Below are the code and all the weights of a small trained network. Each question names an input and a target symbol and asks about switching units off, where a switched-off unit gives its printed mean instead of its output.

import numpy as np


def w(rows, s, z=0):
    codes = np.array(rows[::2]) - 128.0
    scale = np.full(codes.shape[1], s)
    scale[-1] = z or s
    return codes * scale


def norm(h):
    return h / np.sqrt((h * h).mean(-1, keepdims=True) + 1e-5)


def f(y):
    return np.maximum(y, 0)


def softmax(a):
    e = np.exp(a - a.max(-1, keepdims=True))
    return e / e.sum(-1, keepdims=True)


def log_softmax(a):
    a = a - a.max(-1, keepdims=True)
    return a - np.log(np.exp(a).sum(-1, keepdims=True))


def net(x, mask):
    ids = ['αβγδζηλμξστφψ'.index(c) for c in x.split()]
    T = len(ids)
    res = E[ids] + P[:T]
    u = 0
    for l in range(2):
        q, k, v = (norm(res) @ M[l].T for M in (Q, K, V))
        z = softmax(np.where(np.tri(T) > 0, q @ k.T / 2**0.5, -1e9)) @ v
        res = res + np.where(mask[u], z, O[l][:, -1]) @ O[l][:, :-1]
        u += 1
        y = f(norm(res) @ A[l][:, :-1].T + A[l][:, -1])
        res = res + np.where(mask[u : u + 4], y, B[l][:, -1]) @ B[l][:, :-1]
        u += 4
    return log_softmax(norm(res)[-1] @ U[:, :-1].T + U[:, -1])


Q, K, V, O, A, B = {}, {}, {}, {}, {}, {}
E = w([
[128,128,122,131,129],'α',
[133,129,123,135,128],'β',
[137,129,126,141,128],'γ',
[116,124,119,130,131],'δ',
[143,139,125,138,134],'ζ',
[91,186,254,37,68],'η',
[141,123,131,146,121],'λ',
[120,131,121,147,140],'μ',
[133,137,121,133,138],'ξ',
[113,125,118,135,137],'σ',
[122,120,122,139,125],'τ',
[118,136,116,129,142],'φ',
[112,125,118,136,137],'ψ',
],0.0086)
P = w([
[183,67,32,89,138],'0',
[190,120,19,94,93],'1',
[163,36,75,111,186],'2',
[173,145,26,127,74],'3',
[146,31,130,114,207],'4',
[152,178,42,150,57],'5',
[118,36,182,122,219],'6',
[114,192,58,175,53],'7',
[93,81,201,171,188],'8',
[84,162,121,215,99],'9',
[73,110,187,211,169],'10',
[54,169,253,101,104],'11',
[66,189,179,198,93],'12',
[58,108,166,192,226],'13',
],0.0024)
Q[0] = w([
[167,74,150,4,119],'L0H0',
[117,51,178,170,245],'L0H0',
],0.012)
K[0] = w([
[203,101,8,92,112],'L0H0',
[99,229,93,202,44],'L0H0',
],0.012)
V[0] = w([
[198,36,172,166,3],'L0H0',
[232,221,151,158,163],'L0H0',
],0.0045)
O[0] = w([
[79,251,72,138,208,6],'L0H0',
[101,139,69,126,2,252],'L0H0',
],0.0071,0.00047)
A[0] = w([
[110,93,223,135,68,255],'L0N0',
[251,250,165,136,92,246],'L0N1',
[115,102,169,196,114,88],'L0N2',
[105,131,185,99,100,121],'L0N3',
],0.0024,0.0041)
B[0] = w([
[48,139,25,102,228,254],'L0N0',
[3,69,94,87,165,232],'L0N1',
[141,95,133,126,73,136],'L0N2',
[101,129,117,168,112,139],'L0N3',
],0.0035,0.0042)
Q[1] = w([
[203,149,170,158,68],'L1H0',
[2,90,105,92,175],'L1H0',
],0.0085)
K[1] = w([
[175,116,19,119,172],'L1H0',
[95,180,254,135,68],'L1H0',
],0.007)
V[1] = w([
[132,117,142,246,96],'L1H0',
[147,157,141,3,118],'L1H0',
],0.0055)
O[1] = w([
[157,117,71,90,176,3],'L1H0',
[1,122,235,188,152,176],'L1H0',
],0.0056,0.0036)
A[1] = w([
[92,242,73,168,69,123],'L1N0',
[99,106,77,233,96,250],'L1N1',
[105,200,80,165,196,121],'L1N2',
[137,254,154,226,207,43],'L1N3',
],0.0051,0.0023)
B[1] = w([
[133,9,104,215,214,188],'L1N0',
[166,222,210,93,97,254],'L1N1',
[147,116,216,154,52,189],'L1N2',
[150,166,74,1,128,161],'L1N3',
],0.0042,0.0053)
U = w([
[112,175,215,121,72,201],'α',
[135,139,185,206,115,112],'β',
[130,124,135,236,149,134],'γ',
[138,101,157,152,192,152],'δ',
[80,112,25,179,64,161],'ζ',
[132,139,128,135,117,22],'η',
[109,213,38,164,204,85],'λ',
[162,123,70,61,111,253],'μ',
[125,139,116,61,6,58],'ξ',
[154,86,117,129,183,113],'σ',
[158,209,130,43,168,215],'τ',
[150,15,154,91,74,62],'φ',
[156,86,110,137,181,139],'ψ',
],0.011,0.0022)

Each question gives the input, a string of symbols that net reads in full, and the target symbol t.
The units are the heads (2 rows each of Q, K, V and O) and the neurons (one row each of A and B). Each row of codes is followed by its name. A weight is (code - 128) times the scale printed after its matrix; where a second scale follows, it is the last column's (O, A, B and U).
mask holds one flag per unit, layer by layer, with each layer's heads first. A switched-off unit (its flag False) gives its mean, the last column of its rows in O or B, instead of its output. The means were averaged over made-up inputs and are rounded, as every weight is.
A unit's drop is (log p(t) with every unit on - log p(t) with that unit switched off) / (log p(t) with every unit on - log p(t) with every unit switched off).
The circuit of an input: a set's keep is (log p(t) with only the set's units on - log p(t) with every unit switched off) / (log p(t) with every unit on - log p(t) with every unit switched off). Starting from all 10 units, units are removed one at a time, each time the one whose removal leaves the highest keep (on an exact tie, the one counted first), for as long as the keep stays at least 0.8.
units of the circuit, in order: the units of the circuit, biggest drop first
unit that matters most: the unit with the biggest drop
top k neurons: the k neurons with the biggest drops, biggest first
k most important neurons of layer l: the k neurons of layer l with the biggest drops, biggest first
input τ δ ζ μ σ ξ τ, target ξ: 2 most important neurons of layer 1 : (L1N0, L1N1)
input σ τ τ ξ λ τ φ α, target φ: units of the circuit, in order : (L0H0)
input γ γ ζ τ τ φ ζ τ γ φ ζ ζ ζ β, target ζ: units of the circuit, in order : (L0H0, L1H0)
input δ δ ζ ζ ζ ζ τ λ, target τ: units of the circuit, in order : (L0H0, L1N3)
input β λ δ ζ ζ τ φ δ ζ φ, target ζ: units of the circuit, in order : (L0H0, L1H0, L1N0)
input λ μ σ, target μ: units of the circuit, in order : (L1H0, L1N0)
input ξ ζ λ ψ τ γ ζ β λ λ ζ, target λ: top 2 neurons : (L1N0, L1N3)
input ζ ξ γ ζ, target γ: 2 most important neurons of layer 0 : (L0N0, L0N1)
input μ τ β, target τ: 3 most important neurons of layer 1 : (L1N0, L1N3, L1N2)
input τ ζ β ζ, target β: units of the circuit, in order : (L1N2, L0H0, L1N0)
input μ τ τ ζ β τ, target β: top 2 neurons : (L1N0, L1N2)
input ζ β λ ζ ζ μ λ α φ, target α: 2 most important neurons of layer 1 : (L1N2, L1N0)
input ζ σ ζ λ β ξ, target β: top 2 neurons : (L1N2, L0N0)
input ξ α α ξ, target α: units of the circuit, in order : (L0H0, L1N0, L1N2)
input η λ λ φ, target α: unit that matters most : L1H0
input τ ξ β γ τ, target γ: top 2 neurons : (L1N0, L0N1)
input ζ ζ λ ψ ξ τ, target ξ: units of the circuit, in order : (L0H0, L1H0, L1N0)
input δ τ φ, target τ: top 4 neurons : (L1N3, L0N0, L1N2, L1N0)
input ξ α ξ λ, target ξ: 3 most important neurons of layer 1 : (L1N0, L1N1, L1N2)
input φ ψ α ζ τ, target ζ: unit that matters most : L0H0
input τ λ μ, target λ: top 2 neurons : (L1N0, L1N3)
